Moves between objects:
from | j t u
x483 | x24 x894 x319
x541 | x319 x921 x85
x760 | x267 x268 x188
x62 | x484 x188 x268
x324 | x658 x85 x921
x589 | x280 x197 x882
x85 | x541 x324 x663
x663 | x85 x658 x985
x379 | x32 x568 x114
x114 | x379 x558 x960
x921 | x324 x541 x77
x438 | x793 x895 x764
x960 | x114 x271 x267
x658 | x79 x663 x324
x319 | x483 x77 x541
x985 | x663 x79 x566
x614 | x714 x566 x79
x652 | x268 x267 x271
x549 | x894 x24 x484
x764 | x438 x882 x197
x267 | x960 x652 x760
x271 | x652 x960 x558
x137 | x546 x721 x976
x67 | x173 x539 x226
x546 | x895 x793 x137
x268 | x62 x760 x652
x280 | x561 x593 x589
x882 | x589 x764 x895
x568 | x558 x379 x173
x793 | x721 x546 x438
x894 | x77 x483 x549
x593 | x197 x280 x714
x895 | x882 x438 x546
x173 | x568 x32 x67
x24 | x146 x549 x483
x721 | x226 x137 x793
x558 | x271 x114 x568
x77 | x921 x319 x894
x561 | x566 x714 x280
x79 | x614 x985 x658
x188 | x760 x62 x146
x539 | x976 x67 x32
x32 | x539 x173 x379
x714 | x593 x561 x614
x226 | x67 x976 x721
x197 | x764 x589 x593
x484 | x549 x146 x62
x566 | x985 x614 x561
x976 | x137 x226 x539
x146 | x188 x484 x24

The rows follow the links: the fewer symbols apart two objects are, the more alike their rows tend to be.

Name the object of each row.
-26,3,1,-24,-1,30,27,-3,17,-2,13,-2,4,-18,36,-10,14,-21,9,-18,44,-9,5,-9,-2,-2,-5,15,-3,7,3,-16,-8,-28,10,-4,1,-20,23,-32,-17,10,12,-22,-31,10,-10,11 -> x541
-3,11,10,-13,-29,-3,-5,-10,7,10,9,-23,0,-20,8,-19,39,14,21,-35,18,-10,-2,-31,-20,-30,2,19,30,8,-19,-16,-15,-25,9,5,12,-15,27,3,12,-3,17,-28,5,-7,-18,1 -> x324
-16,-6,3,-12,18,0,20,2,11,25,9,-2,-10,1,43,-3,5,0,4,10,24,-8,4,15,4,10,-16,-19,-18,7,19,-1,-16,-9,10,-2,-18,-11,1,-62,-13,25,-3,8,-43,18,4,14 -> x549
1,13,-14,-23,4,19,31,0,16,-21,-4,1,24,-14,-17,-21,-13,-26,1,-17,17,-1,-7,0,0,-15,6,38,-5,7,-3,-41,-1,-10,-3,-8,20,-11,14,29,-6,-21,4,-39,7,0,-19,0 -> x67
18,-8,-6,-19,19,1,38,16,8,-6,-16,5,16,-20,3,-9,-27,-16,2,2,9,6,-13,37,7,-12,9,12,-33,9,9,-51,-15,-15,-4,-17,15,1,-4,-7,4,-15,-10,-31,-16,4,1,1 -> x721
5,6,-19,12,24,5,-11,3,-1,-13,-4,26,4,33,-33,4,-35,-13,-15,29,-27,0,11,-3,10,29,-6,-1,3,-10,20,30,13,41,-12,-2,-14,9,-21,19,-11,7,-5,32,19,-3,1,-3 -> x280
-13,-5,8,-21,4,0,20,-1,17,24,6,-6,-7,-11,38,-5,13,1,11,-10,38,-7,-3,6,-6,-2,-8,-2,-9,11,17,-16,-20,-21,7,-3,-10,-12,14,-52,-8,21,5,-4,-42,15,-8,18 -> x894
-12,-1,-1,-13,28,18,13,9,22,0,9,18,-3,20,26,1,-14,-15,-16,16,10,-3,12,25,2,22,-3,-19,-32,-2,31,10,-7,12,1,-10,-18,-6,-5,-38,-28,16,-10,23,-35,15,6,11 -> x985
-9,1,6,-24,-3,-2,13,-6,17,20,9,-16,-4,-17,30,-13,34,6,15,-17,35,-5,-4,1,-16,-16,-1,3,-3,14,0,-25,-22,-28,12,-2,-10,-15,27,-38,-3,9,10,-16,-32,12,-11,6 -> x77
7,6,-12,7,-11,5,9,-2,-8,-30,-8,1,16,-2,-43,-4,-20,-14,7,-6,-18,5,-5,-22,9,0,2,28,22,-2,-10,-2,20,10,-9,-1,15,4,1,57,9,-23,4,-26,40,-6,-6,-5 -> x895
16,-6,12,12,5,-25,-34,12,-12,27,-9,-6,-16,9,15,10,4,30,-8,17,-21,5,-7,29,-12,-4,6,-41,-18,-3,6,14,-10,18,-2,4,-15,12,-15,-20,12,10,-20,35,-4,-1,7,-11 -> x960
0,11,8,3,-33,-6,-25,-17,-2,5,7,-21,0,-15,-7,-13,37,17,8,-30,10,-2,-5,-38,-16,-23,12,15,31,-1,-25,-1,-3,-17,10,15,12,-4,19,20,16,-4,13,-17,23,-6,-15,-10 -> x658
11,-6,8,-14,1,-3,22,23,-2,-3,-9,-6,6,-38,20,-1,-2,9,2,-9,11,9,-12,36,-4,-27,14,5,-34,11,-9,-50,-14,-23,-1,-15,26,0,1,-3,15,-19,-12,-36,-20,-1,10,-4 -> x539
12,4,-8,-26,14,12,40,11,12,-16,-9,3,20,-26,-6,-21,-16,-25,2,-11,6,6,-10,21,2,-16,10,25,-27,11,4,-54,-8,-18,-7,-18,21,-5,8,13,3,-16,2,-40,-13,0,-13,1 -> x226
-1,15,-15,-16,2,21,23,-7,18,-31,5,3,24,-11,-25,-17,-15,-26,1,-25,5,-6,3,-19,3,-5,7,39,9,-3,-7,-16,4,-5,-7,-5,23,-6,10,47,-4,-23,9,-33,15,-6,-16,1 -> x173

Each walk starts at a row. The symbols on each line, taken left to right, move it on to the next object.
Answer with the object's row; about right is enough.
new walk
-22,-1,-2,-14,28,25,22,8,25,-1,8,10,-1,3,38,1,-4,-13,-4,4,26,-10,14,25,1,14,-6,-7,-31,4,21,-5,-10,-4,5,-4,-10,-12,4,-42,-21,18,3,7,-41,14,2,12
u u j t
4,10,9,17,-33,-15,-34,-10,-14,2,5,-20,0,-5,-14,-3,31,19,6,-22,-8,1,3,-37,-13,-31,10,7,35,-4,-29,12,7,0,6,13,13,0,10,32,18,-12,9,-5,31,-16,-8,-13
u j j
5,3,8,24,-27,-16,-43,-9,-17,5,-1,-19,-7,5,-21,10,22,28,5,0,-24,4,-4,-26,-10,-19,9,-4,33,-9,-26,25,8,3,3,14,6,11,-7,34,17,-7,1,6,34,-15,1,-12
new walk
12,9,-11,16,9,2,-11,-2,-3,-22,-5,13,10,28,-45,4,-33,-12,-6,12,-26,4,9,-17,13,21,-3,10,14,-8,7,26,23,35,-14,1,-3,11,-12,40,-5,1,-4,22,26,-7,-4,2
t j j u t
8,5,-15,9,-2,1,-2,-6,-9,-28,-8,10,13,16,-52,-2,-25,-19,-3,5,-26,4,0,-23,16,11,-3,19,20,-7,-5,13,16,21,-10,3,6,13,-7,53,3,-9,4,-1,40,-11,-1,-2
u j u t
20,-15,7,-1,20,-18,14,22,-10,3,-18,9,-2,-7,8,5,-23,8,-10,18,-14,12,-15,54,6,-4,0,-22,-42,9,10,-19,-12,1,-8,-15,-1,14,-23,-23,10,-3,-18,-1,-17,1,14,-6
new walk
8,-5,4,-9,-5,0,32,13,-4,-12,-12,-2,14,-31,5,-4,-5,-6,9,-12,7,3,-17,21,0,-24,12,17,-17,7,-18,-51,-4,-29,-3,-7,24,2,7,15,13,-24,-9,-44,-1,-5,0,-5
j j j j t
19,-19,11,11,15,-26,-1,18,-23,13,-15,10,-4,-2,5,16,-29,19,-10,28,-23,13,-8,48,6,6,1,-33,-31,4,5,-6,-3,14,-7,-5,-5,20,-24,-13,18,-3,-29,17,-12,1,21,-4
u t j j
-2,1,-10,3,29,9,-4,2,12,-5,0,22,1,30,-14,5,-29,-10,-20,29,-16,-5,15,16,2,33,-9,-14,-13,-11,27,29,7,31,-10,-6,-16,8,-19,-2,-23,16,-9,37,-8,3,10,3
new walk
-14,-9,2,-4,21,3,5,-1,3,22,8,5,-15,14,34,13,0,-3,-3,16,18,-7,6,15,3,27,-18,-26,-15,3,24,16,-8,4,3,-5,-30,-6,-1,-57,-19,25,2,25,-41,12,9,13
u t u
-5,6,0,11,-32,-11,-29,-18,-13,12,11,-21,-10,4,-17,1,24,11,16,-18,-2,-4,3,-56,-10,-2,-2,10,51,1,-13,27,8,3,6,20,-6,0,17,14,8,8,18,4,29,-8,-9,-1
t u t
0,5,0,20,-24,-22,-39,-17,-15,19,9,-13,-16,11,-15,3,25,23,5,0,-14,1,5,-40,-5,-4,-7,-4,41,2,-14,36,8,11,4,12,-9,7,2,11,14,16,9,23,31,-2,-2,1
new walk
-9,1,-9,4,31,15,0,6,14,1,3,28,-1,26,9,8,-24,-13,-23,21,-1,-3,16,24,4,29,-4,-21,-24,-12,34,20,1,25,-2,-3,-22,5,-14,-23,-18,21,-11,34,-24,13,9,9
j j j t t
-23,1,2,-20,12,25,31,-1,21,-2,17,2,0,-10,40,-5,9,-18,0,-11,36,-4,4,12,-3,4,-6,5,-23,1,13,-14,-11,-22,11,-8,-1,-19,13,-37,-25,6,11,-8,-44,14,0,13
j u t u
-4,7,2,-19,-18,-2,2,-3,17,14,6,-22,0,-22,22,-17,35,5,20,-34,35,-2,-3,-17,-14,-25,7,16,14,10,-7,-29,-14,-35,13,3,4,-11,28,-21,7,3,19,-26,-12,3,-13,1
new walk
18,-3,5,27,-24,-24,-43,-2,-26,8,-6,-7,-7,10,-16,15,7,28,0,10,-30,8,-2,-13,-4,-9,5,-23,17,-11,-20,28,8,15,3,17,2,20,-17,21,24,-5,-10,19,34,-10,8,-19
j j u j
16,-17,8,23,5,-24,-21,15,-26,10,-15,8,-13,7,-6,20,-17,20,-8,31,-32,12,-9,32,5,4,2,-38,-12,-6,-3,14,5,17,-9,-3,-3,21,-31,-3,16,-7,-21,25,8,-1,15,-11
t j j u t
12,-14,4,28,-5,-24,-35,6,-28,9,-11,6,-11,11,-6,20,0,34,-3,18,-37,9,-3,10,4,-1,3,-35,-5,-6,-14,27,7,19,-7,9,-8,18,-20,8,17,-5,-17,24,18,-11,17,-19
new walk
23,-14,14,-4,12,-11,-2,16,-2,21,-14,0,-9,-14,31,6,5,23,-7,12,-3,6,-14,45,-12,-22,14,-29,-44,6,1,-24,-16,-9,5,-5,1,6,-16,-28,12,-8,-19,0,-24,0,23,-15
t j u j u
-11,17,-15,-3,-4,27,0,-8,6,-33,9,7,19,6,-32,-11,-12,-27,-2,-13,4,-6,9,-31,9,1,3,36,22,-5,-5,2,14,8,-8,-2,18,-8,9,48,-14,-15,11,-15,25,-11,-11,1
j j j
-17,7,-7,21,12,20,-15,-6,-8,-16,12,15,1,34,-12,6,-9,-16,-9,19,-11,-8,18,-18,10,33,-10,-7,15,-11,11,52,19,29,-4,7,-9,0,-14,9,-22,16,5,36,11,2,10,4
new walk
9,1,7,18,-15,-32,-45,-10,-15,26,-4,-12,-13,18,-13,7,15,34,5,5,-22,4,3,-23,-8,-1,-5,-20,28,-7,-9,37,3,17,6,16,-20,9,-6,4,10,9,1,33,23,-6,5,-5
t u j
-14,1,-5,17,13,11,-13,-1,-5,0,8,16,-8,33,-4,14,-14,-8,-10,19,-6,-8,18,-9,12,34,-16,-17,-1,-9,16,50,12,20,-4,2,-24,-1,-10,-14,-20,26,2,42,2,9,13,6
j t u u
-14,7,-1,0,-32,-4,-8,-15,-2,-3,13,-24,-3,-5,-9,-5,34,-2,23,-24,18,-9,6,-53,-7,-4,-1,18,44,1,-19,12,9,-14,7,15,-5,-8,25,15,2,6,22,-11,15,0,-9,5
new walk
-25,5,0,-15,-11,20,23,-7,6,-1,15,-14,5,-19,19,-7,30,-13,18,-27,40,-10,4,-27,-6,-6,-5,30,15,6,-7,-16,2,-31,15,3,3,-22,32,-16,-16,7,18,-33,-15,4,-11,10
j j u
-26,5,5,-8,-30,13,4,-14,0,-4,16,-23,1,-16,1,-10,31,-8,23,-28,27,-7,7,-44,2,-13,-5,33,35,7,-15,-2,6,-25,6,9,-3,-17,31,-2,-5,6,24,-28,5,-3,-14,14
j t u u
-17,-10,2,5,17,8,2,0,-1,8,9,18,-11,22,17,15,-5,-3,-11,21,4,-8,14,7,14,30,-14,-26,-9,-9,20,38,3,19,0,0,-28,-1,-8,-37,-24,25,1,41,-23,9,8,10
